Here is a tiny trained network, its code and every weight. The questions are about switching its units off for an input and a class, where a switched-off unit gives its printed mean instead of its output.

import numpy as np


def w(rows, s, z=0):
    codes = np.array(rows[::2]) - 128.0
    scale = np.full(codes.shape[1], s)
    scale[-1] = z or s
    return codes * scale


def f(y):
    return y / 2 * (1 + np.tanh(0.7978845608 * (y + 0.044715 * y**3)))


def log_softmax(a):
    a = a - a.max(-1, keepdims=True)
    return a - np.log(np.exp(a).sum(-1, keepdims=True))


def net(x, mask):
    res = np.array(x, float).reshape(1, 6) / 4 @ E
    y = f(res @ A[0][:, :-1].T + A[0][:, -1])
    res = res + np.where(mask, y, B[0][:, -1]) @ B[0][:, :-1]
    return log_softmax(res[-1] @ U[:, :-1].T + U[:, -1])


A, B = {}, {}
E = w([
[180,132,124,2,83,14,215,134],'x0',
[88,54,188,165,141,112,92,213],'x1',
[3,160,241,56,94,142,5,54],'x2',
[228,77,148,99,173,22,8,115],'x3',
[75,63,30,69,124,163,193,156],'x4',
[105,76,98,76,228,198,124,130],'x5',
],0.0061)
A[0] = w([
[123,77,151,113,175,99,56,126,160],'neuron 1',
[174,135,134,42,67,81,153,58,183],'neuron 2',
[52,140,140,114,127,205,118,86,234],'neuron 3',
[81,136,165,143,40,143,83,145,215],'neuron 4',
[170,158,104,124,90,61,121,111,187],'neuron 5',
[205,141,94,124,84,30,165,179,255],'neuron 6',
[2,120,196,145,107,160,99,121,171],'neuron 7',
[132,67,78,111,117,127,217,216,195],'neuron 8',
[105,40,131,125,156,110,139,174,202],'neuron 9',
],0.008,0.0043)
B[0] = w([
[202,39,79,107,209,157,125,190,182],'neuron 1',
[92,120,210,64,128,49,97,94,228],'neuron 2',
[19,167,119,106,139,119,181,89,205],'neuron 3',
[100,107,212,129,64,115,154,205,184],'neuron 4',
[94,116,205,165,54,123,138,155,191],'neuron 5',
[99,84,178,139,110,141,167,178,255],'neuron 6',
[62,130,190,88,101,111,165,137,205],'neuron 7',
[120,49,89,2,177,198,187,174,230],'neuron 8',
[160,73,119,81,139,196,140,233,177],'neuron 9',
],0.0082,0.0098)
U = w([
[155,170,118,135,143,157,79,102,59],'0',
[63,125,220,96,83,88,137,128,181],'1',
[143,58,78,73,168,197,179,162,208],'2',
[147,151,89,126,102,113,113,99,4],'3',
[79,192,59,165,99,185,195,51,131],'4',
[203,101,147,254,123,128,99,160,163],'5',
[150,124,127,69,196,92,64,45,93],'6',
[175,116,107,116,162,127,103,130,20],'7',
],0.009,0.0045)

Each question gives the input, the list of numbers given to net, and the class t.
The units are the neurons (one row each of A and B). Each row of codes is followed by its name. A weight is (code - 128) times the scale printed after its matrix; where a second scale follows, it is the last column's (A, B and U).
mask holds one flag per neuron, in row order. A switched-off neuron (its flag False) gives its mean, the last column of its row in B, instead of its output. The means were averaged over made-up inputs and are rounded, as every weight is.
A unit's drop is (log p(t) with every unit on - log p(t) with that unit switched off) / (log p(t) with every unit on - log p(t) with every unit switched off).
The circuit of an input: a set's keep is (log p(t) with only the set's units on - log p(t) with every unit switched off) / (log p(t) with every unit on - log p(t) with every unit switched off). Starting from all 9 units, units are removed one at a time, each time the one whose removal leaves the highest keep (on an exact tie, the one counted first), for as long as the keep stays at least 0.8.
units of the circuit, in order: the units of the circuit, biggest drop first
most important unit: the unit with the biggest drop
top k neurons: the k neurons with the biggest drops, biggest first
drop of u: that unit's drop, to one decimal
input [-8,-7,3,-4,6,0], class 4: most important unit -> neuron 2
input [-2,-6,-5,-2,-8,-2], class 5: units of the circuit, in order -> neuron 3; neuron 8
input [-6,-4,2,-8,0,1], class 4: units of the circuit, in order -> neuron 2; neuron 3
input [7,-6,-7,6,7,-5], class 1: top 2 neurons -> neuron 2; neuron 5
input [-3,0,3,-7,5,8], class 4: top 4 neurons -> neuron 3; neuron 1; neuron 2; neuron 6
input [2,-3,-7,5,-1,-3], class 1: top 4 neurons -> neuron 5; neuron 1; neuron 6; neuron 2
input [2,-6,-2,7,4,-2], class 1: top 2 neurons -> neuron 2; neuron 5
input [-6,-2,7,8,2,6], class 2: top 2 neurons -> neuron 1; neuron 2
input [-3,-2,-5,6,-3,6], class 5: top 4 neurons -> neuron 8; neuron 3; neuron 7; neuron 2
input [-6,-1,-2,-5,6,-4], class 4: top 3 neurons -> neuron 1; neuron 3; neuron 6
input [-1,-6,-7,7,7,-8], class 1: top 2 neurons -> neuron 5; neuron 1
input [-1,-7,-3,4,3,-2], class 1: top 2 neurons -> neuron 1; neuron 5
input [-5,-8,8,-8,8,5], class 4: top 4 neurons -> neuron 2; neuron 3; neuron 6; neuron 5
input [-3,-4,4,7,-5,-3], class 5: most important unit -> neuron 1
input [1,0,-3,7,-6,2], class 5: drop of neuron 3 -> 0.1
input [3,-7,2,4,2,7], class 6: drop of neuron 3 -> 0.0
input [-5,7,4,2,-6,8], class 2: drop of neuron 9 -> 0.2
